Table B holds the same points as the rows below and some others, measured another way and shuffled. Each row below is followed by which row of B it is.
B:
1: [ -60 -163 -340   76   85   96 -105 -344  128 -111  366 -129   16  539
 -259 -247 -409  797 -597 -334  -80  120    7 -394   45   18  257]
2: [-162  -42 -339 -340 -197  346 -106 -110  -15  -48  490  346   40  358
 -241 -206 -101  286   89 -339  262 -112 -109 -163  125  100  369]
3: [-124  134 -341 -305  -88  212 -133 -233   26  -45  342  409   98   60
 -193 -199  -22  184    7 -202  351  109 -367  115 -134  109  169]
4: [-341 -339  227  -67 -125  319 -146  387  102  248  101  -62  264  285
   55  219  154 -202  304   42  198 -112 -186  266  101  -89   35]
5: [-262 -396  166   -1  -99  280 -209  205   92  120   81 -210  129  450
  112  216   21   24  184  -27   -4 -183   51  -49  304 -134   67]
6: [ -62  -32   -6  135  -25   15 -112  -17   86 -126  -19   33   73   43
  -68  -51    7  117 -124    2  150  182 -163  294 -164   58  -13]
7: [ -51 -159  291  235  -92  -35  -69  204   89 -112 -225 -126   23    5
  113  120  105 -165   56  154   58   72   24  354  -84  -43 -155]
8: [ -93  -90  115  -91 -107  104 -329  -16   16 -120 -134  -11   38   81
  262  200  211 -161  348   71  108  -90  -33  164  230  -75  -37]
9: [  86 -280  277  118 -150    9  233  390   32  -49  258 -308   48  435
 -113  -78 -127  156 -284 -125   -1  -55  148  -40 -100  -56  206]
10: [-171 -166  223  -77  -97  105 -196  -39  104   55 -138  -42   10   19
  275  238   96 -266  248  172   38  -58  -16   74  106 -226 -280]
11: [-212  -36 -133 -194 -119  231 -111  -89   80   47  203  281   88   79
 -101  -57  -11   23   89  -79  260   47 -242  121  -72   12   26]
12: [  55  -99   82   86  -77   -9 -205   39   -9 -260  -63 -143   -9  219
  104   38   84  121   24  -51   30  -18   84  116  137   23  130]
13: [-172 -141  -51   21 -109  196 -134  119   58  -56  133   87  109  228
 -132  -45   24  127   49 -112  194   21 -123  208    7   99  188]
14: [ -58   89 -219 -168    8   94 -446 -269   -9 -204   12  136   99   76
  101   21  162  163  148  -81  211   78 -256  200  141   74  122]
15: [ -56 -175  263    5 -112   35 -236   26   48  -97 -196 -176  -18  108
  323  253  142 -193  246  128  -24 -106  106   63  223 -184 -157]
16: [  37 -302  222  198  -78  -27  191   97  122  -34  148 -345  -62  386
  -44  -50 -286  246 -422  -70 -164   -5  251 -265  -63 -167  -23]
17: [  26  -96  161   66 -202   73 -266  389  -98 -313 -109  -53   82  185
   97  104  347 -112  399  -40  213 -121   29  462  217  173  327]
18: [-113 -349  268  383   44  -16   32  179  204   53  -44 -397   92  309
  -28   64 -185  217 -400   55 -117  145   35   70 -138 -120 -126]
19: [ 328  -17  314  293 -224 -215  243  471  -89 -433   -9 -153  -81  110
 -128 -192   75    6 -181  -65  116   59  197  389 -254  168  258]
20: [ 185    6  153  -44 -227  -86  324   61    7 -174  220   46 -158   72
  -95 -214 -169   -8 -243  -85   67   10  163  -95 -269  -75   -7]
21: [ 227   74  115   48  -95 -180    7  -86  -13 -319  -54  -59 -117  -10
   90  -86   -5   47 -163    4   29   91   87   76 -128  -39  -34]
22: [ 200  164 -185 -124  -40 -101   -8 -278  -22 -302  229   75  -57  108
  -90 -265 -127  344 -332 -200  120  150  -91  -56 -171   45  158]
23: [  52   58 -161 -186 -110   69 -175 -185  -36 -244  166  122  -31  171
    3 -101   16  175   29 -172  149  -21  -36  -33   95   42  193]
24: [-203 -135   83  -32  -78  161 -301   43   74   -2  -96   31  103   76
  150  177  172 -139  286   84  151  -13 -149  262  126  -47  -64]
25: [  30 -120  304  465  121 -256 -215  -71  168 -207 -477 -371  -14  -70
  247  178   28   41 -260  262 -136  282   18  329 -133 -110 -370]
26: [-269 -279    7 -126 -154  305  -17   62  121  164  281   65   72  339
  -86   19 -129   64   40 -104  101 -109  -22 -142   78 -108   43]
27: [ 373  186  203  302   38 -429  -90 -135  -18 -515 -356 -235 -123 -192
  202  -46   95   71 -293  132  -12  288   41  353 -251   11 -156]
28: [-166   95 -372 -707  -61  301 -310 -590   23  110  439  319   56  178
  129  -11  -65  135  157 -195  208 -103 -297 -410  217 -199   18]
29: [ -50   16  132  -91 -225   68  194  119   74   13  138  271  -14 -118
 -102 -114  -16 -249   26   37  265   79 -124  244 -337  -29 -133]
30: [ 231   71  149  114  -95 -198 -133  -47  -49 -415 -193 -109 -117  -15
  169   -5  118    7  -20   31   40   68  114  195  -12   15  -10]
31: [ 227  -47  215  212 -138 -182  133   64   14 -333  -50 -178 -175  112
   25 -102  -95   92 -254  -14  -51   48  258   11 -120  -41  -12]
32: [  57 -241  259  383  -49 -121  244  182  145  -98   34 -299  -47  236
 -130 -114 -255  218 -514   -9  -96  158  161   29 -280  -57  -71]
33: [ 276  -28  159  364  -92 -226  -93  172  -60 -535 -197 -243  -96  153
   20  -84   92  205 -163  -52   -6   85  224  302   -4  173  223]
34: [  43   95 -123  -47   82  -78 -441 -397   12 -275 -150  -63   30   32
  240   71  102  203  -26    2   49  137 -155   97  126  -33  -43]
35: [-180  -85  -45  -91 -131  221 -226   76   30  -47   83  163  119  140
  -19   36  136  -22  245  -65  241  -25 -163  253   84   66  136]
36: [-205  -93 -203 -235 -100  254   89 -197  138  155  450  240   43  238
 -237 -199 -293  246 -231 -196  163   49 -170 -234 -151  -80   32]
37: [  75  -97   63  190  -24  -65 -234  -30    8 -322 -127 -212  -33  221
   94   25   43  226  -81  -35  -34   40  113  105  129   37  102]
38: [ 198  237  104 -234 -145 -147 -165 -182  -86 -319 -127  129  -94 -228
  291   38  234 -262  232   96  181   30  -64  215  -47  -77 -122]
39: [-259 -435  535   84  -18  114  -44  332  192  341 -102 -435  210  220
  296  381   50 -297   63  249  -54  -41  -80  117    8 -360 -353]
40: [-142 -101   96  278    6   28 -442   89   65 -217 -358  -70  126   15
  144  188  281  -40  229  131  138  120 -138  564  109  109  -18]
41: [ 295   29   45   86  -77 -203  -52 -144  -52 -447    0 -195 -154  184
   80 -112  -70  276 -259 -117  -73   30  228 -112   37   -6  131]
42: [-412 -423  104   89   10  304 -125  140  229  328  143 -162  234  394
  -59  153 -123  125  -78    4   39   23 -166   24   37 -147  -71]
43: [  45   -7  -92 -108 -182  101  -34   26  -43 -218  240  132  -30  233
 -125 -158  -16  169    7 -201  172  -53   29   15   24   96  285]
44: [  11  230  -84 -146  -76    6 -349  -90  -57 -274 -131  296   92 -216
  111    7  346 -160  327   39  370  142 -341  567  -70  153   48]
45: [ 401  357 -241 -343 -141 -146 -178 -289 -224 -567  214  168 -118   52
   61 -243  126  229   12 -268  218    1  -21   -7   55  145  386]
46: [-456 -434  318   55   57  277 -515  143  201  299 -278 -316  307  227
  404  539  245 -248  408  257    7  -77 -210  262  333 -261 -287]
47: [-319 -113 -311 -204  -60  356 -171 -157  117  126  373  281  149  283
 -226 -119 -122  280  -16 -212  246   39 -288  -23    6   48  165]
48: [-191  -46  -17  -69  -88  181 -298   86   38  -36  -24  155  169   45
   44   94  222 -107  299   14  284   41 -271  411   36   74   66]
49: [ 255  221  -86  -85  -88 -147 -291 -169 -132 -507  -92   69  -78  -28
  154  -65  215   89  110  -82  160   56  -19  233   77  123  190]
50: [  53 -381  613  305  -31 -143  131  372  132   44 -141 -622   52  269
  242  233  -54 -105 -246  184 -189    1  181   41  -72 -301 -236]
51: [-111 -273  339  376  -31   24 -372  457   43 -171 -367 -327  203  186
  187  296  351 -120  270  145   82   23  -49  645  167   83   83]
52: [ 312  399   19 -389  -82 -244  -34 -390  -77 -272   39  176  -92 -324
  259  -88  107 -172  -42   55  210  153 -222   93 -273 -138 -202]
53: [  59  201 -212  -90 -191   73 -139   32  -92 -360  124  398   20  -29
 -195 -234  182   68  168 -170  397   92 -195  448 -115  307  332]
54: [-190 -254  138   51   -9   91   72 -117  225  192  119 -139   12  202
    9   34 -279  106 -309   43  -66   77  -13 -212 -129 -267 -290]
55: [ 119 -143  269  385  -78 -187  240   90  132 -194  -72 -214 -127   84
  -83 -123 -227  133 -469   39  -93  185  196   64 -318  -68 -166]
56: [ 708  483  111  100 -216 -521  166   16 -246 -840 -122   89 -281 -299
    4 -358  175   -5 -210  -73  211  208  145  441 -406  245  211]
57: [-339 -215  -30  127   11  226 -291   41  167   87  -35   30  203  164
  -46   95   44   93   61   24  161  120 -263  317   11   34  -30]
58: [ 423  472 -126 -266 -257 -198  143  -71 -203 -515  217  419 -130 -248
 -137 -392  134  -29  -34 -171  407  147 -146  330 -381  227  261]
59: [-171 -164  -86 -322 -246  336 -109   71  -16    0  343  186   31  354
  -51  -20   25   21  289 -207  196 -241    6 -133  242  -18  268]
60: [ -43  156 -127 -110  166  -79 -375 -449   93  -81  -97   25  136 -130
  200   54   72  132 -136   81  140  293 -427  220 -140  -90 -225]
61: [-482 -509 -184  323  227  308 -406 -164  311  212   84 -331  249  634
 -137  106 -285  679 -376 -122 -139  138 -156 -145  228  -52   50]
62: [ -73 -431  202  235  -19   65  184  182  169  107  256 -426   51  553
 -126  -40 -357  382 -527 -119 -181    6  164 -292  -66 -175   43]
63: [  -4 -201  343   16 -193   44    8  293   20  -71  -27 -158    5  165
  155  128  112 -217  160   62   56 -121  125  124   49 -122  -26]
64: [-131 -150 -114 -219 -107  224 -279 -185   18  -76  175    3   -2  359
   99   59  -31  179  144 -152   31 -168   49 -251  336  -89  145]
65: [  43  -75 -133 -116 -233  162   16   60  -53 -233  359  118  -62  377
 -197 -207  -87  265  -20 -301  142 -137  132 -132  105  120  404]
66: [ 342  174 -161  365   60 -310   39 -114  -13 -536   51 -103  -48   96
 -285 -390 -157  614 -689 -208   72  389  -50  265 -387  268  276]
67: [ 211    9  160   32 -193 -107  -39   83  -78 -386  -52  -60 -136   97
  110  -34   97  -25   72  -38   58  -68  208   99   65   17  111]
68: [-110 -173  -27  323  -53  103 -162  283   58 -194   14  -41  146  285
 -239  -90   60  275  -76 -117  175  132  -98  449  -45  254  306]
69: [-109 -481  606  298   41  -78  158  154  264  259 -139 -635   33  262
  274  284 -240  -76 -386  251 -302   35  187 -193 -105 -480 -510]
70: [ 100 -139  430   -1 -227  -35  -49  346  -56 -177 -141 -192  -29   95
  279  192  240 -350  305  110   58 -176  172  221  119 -106  -10]
71: [ 198   14   17  152  -43 -175  120 -168   55 -275   95 -114 -122  139
  -93 -221 -237  338 -492 -107  -40  170  100  -92 -226  -25    8]
72: [-359   -9   52 -626 -300  415  -34   -6   67  353  275  544  103 -148
  107  123  166 -606  606   86  422 -167 -349   97  -56 -212 -248]

[-400  -53  -20  185  -14 -216   85  -53 -179  109  -56    5   19  135
  -66 -118 -153  105  -76 -151  108   -5  -25  119 -310  -28] : 45
[ 233    9  -44  -27   24   19  -58  183  -16  -11  -46  -66   54   19
  111  -44   -8   -4   46  168 -182  -24  -13   -7  194  -20] : 6
[ 193  245   33  101 -119  106  198   79  191 -199   87   47  104 -156
  293 -127  437  176   69  109 -380   66   23  388  240  -77] : 32
[  93   -4   56  249  231    5 -173   62  -22 -126 -440  231  127 -465
   28 -126 -168 -217 -132    6  414    0 -185 -189  119  349] : 28
[-122  -58 -112   12   46 -360 -263   43  -48 -101  -92   76 -175 -119
  -48  192   26 -380  -42  -77  155   30 -146   65  -78 -173] : 34
[-465   63  -61  239 -127 -331  100  -95   56 -159   91   96 -112  -23
   39   52  352  -67  -29 -126  -72  107   64  350 -283 -190] : 41
[-417 -208  -38   -7  -57 -238 -217  -60  -85   16  132   41 -274  269
 -116  245  171 -244   19 -222   27   99    8  161 -261 -109] : 49
[ 127  162   22  487 -126 -403  162  -12  104 -396 -376  137  231 -391
  452 -307  374  363 -176  277  173  185  -23  258  114 -129] : 1
[-494  -54  -44   92  -61 -153   19  -63  -49   37  166   31 -157  167
 -121   99  129 -144   25 -216 -107   38   56  218 -308  -64] : 67
[ -40  304  -13  296  -52  -72  304   14  130 -194  -67  101  168 -336
  224 -232  248  152  -41   54 -169   20  -12  332   30  -59] : 16
[-272   33  -83  300  108 -370   36   -4 -163   -4 -336   81  106 -253
  -50 -173 -318  -52 -181  -61  357  -52 -150  -34 -251  -10] : 64
[  36 -242  -74 -224  128   35 -303  193 -184  223   36 -128 -129  317
 -178  146 -295 -265   81    7  -91  -82  -18 -240   33   56] : 44
[ 215  135  -39 -117  151  168 -130  164   70  -38  -11   86  -26 -281
  -29   86  -14 -370   69  -56 -136  -87 -175   61  235   78] : 39
[  69   49   29 -137  120  364 -134  124  106   -8  145  103 -104 -100
  -73  147  144 -392  141 -133 -263  -36  -42   64  187  232] : 52
[-270 -184   89  233   28  -45  -97  -53  -68  -35 -149  130   -8   49
    1  -65   67   -3  -72  -84  228  105   36  -36 -140  246] : 59
[-358 -127   97  332 -135 -146   58 -104   -5 -115  -49   95    9  158
  139 -116  335  226  -58  -11   69  202  156  167 -191   98] : 65
[-221   67 -108  -36  142 -163  -98   38 -136  114  -50   73  -81 -155
 -216   86 -309 -374  -30 -284  125 -141 -253   84 -175  -79] : 15
[-107  120   34  252 -114   11  270   11   64  -94   31   23  133    5
  202 -215  278  298    4   75 -243   75  120  260  -14   12] : 9
[ 104  291   29  348 -102 -101  272   25  181 -304 -150  120  214 -367
  357 -275  397  265  -59  173 -136   92    8  342  147  -56] : 62
[ 106  140    8  185  -10  -20  160   88    2  -66 -142    6  193 -146
  188 -240   22  210  -42  114  -79  -13  -27  126  106   15] : 22
[-115 -185   96  346  -21  -77  -39    1  -33 -126 -250   86  105   37
  162 -185  148  205  -91  156  181  171  136  -96  -26  253] : 2
[ 358   99  -50  136  111  -47  -10  210   -5 -101 -297    2  201 -289
  183 -198 -121   29  -60  275   19  -48  -82 -108  270   51] : 42
[ 190  -15  -49  -19  189   65  -40  209 -197  197 -211  -97  159  -12
  -47 -182 -515    4  -31   86   40 -166 -123 -232  104  132] : 4
[ 254  -32   92 -103   65  556  -60  189  138    2  149   16   15   95
   77    6  234  -90  179  101 -432   21  141  -46  361  360] : 29
[  64  259  -22  207  -61  -41  256   77  104 -150  -34   33  155 -219
  221 -205  223  163   -6  118 -252    8   12  279   98  -86] : 71
[  27 -108  -57   32  122  -59  -88  145 -188  145 -167  -83   76   95
  -39 -106 -353   -4  -33   79   56  -78  -41 -196   -7   78] : 35
[-157   11  -26  232   22 -101  179   56 -139   85 -151  -54  171   48
   53 -274 -200  236  -68   71    3  -40   40  -12 -132   55] : 43
[ -14  -30    8 -140  130   90 -312   51   34  -33   29  179 -198 -170
 -130  245   81 -533   60 -250   50   -2 -199   81   89  124] : 10
[ 387  282   32  111   87  184   51  145  188 -232 -167  158  167 -506
  232 -133  188  -92   -1  110 -117   -9 -143  155  375  116] : 54
[-255   60 -130  122  -15 -422   37   15 -137   25  -77  -24  -14  -28
  -31  -36 -146  -40  -82  -73   68  -43 -113  170 -244 -280] : 37
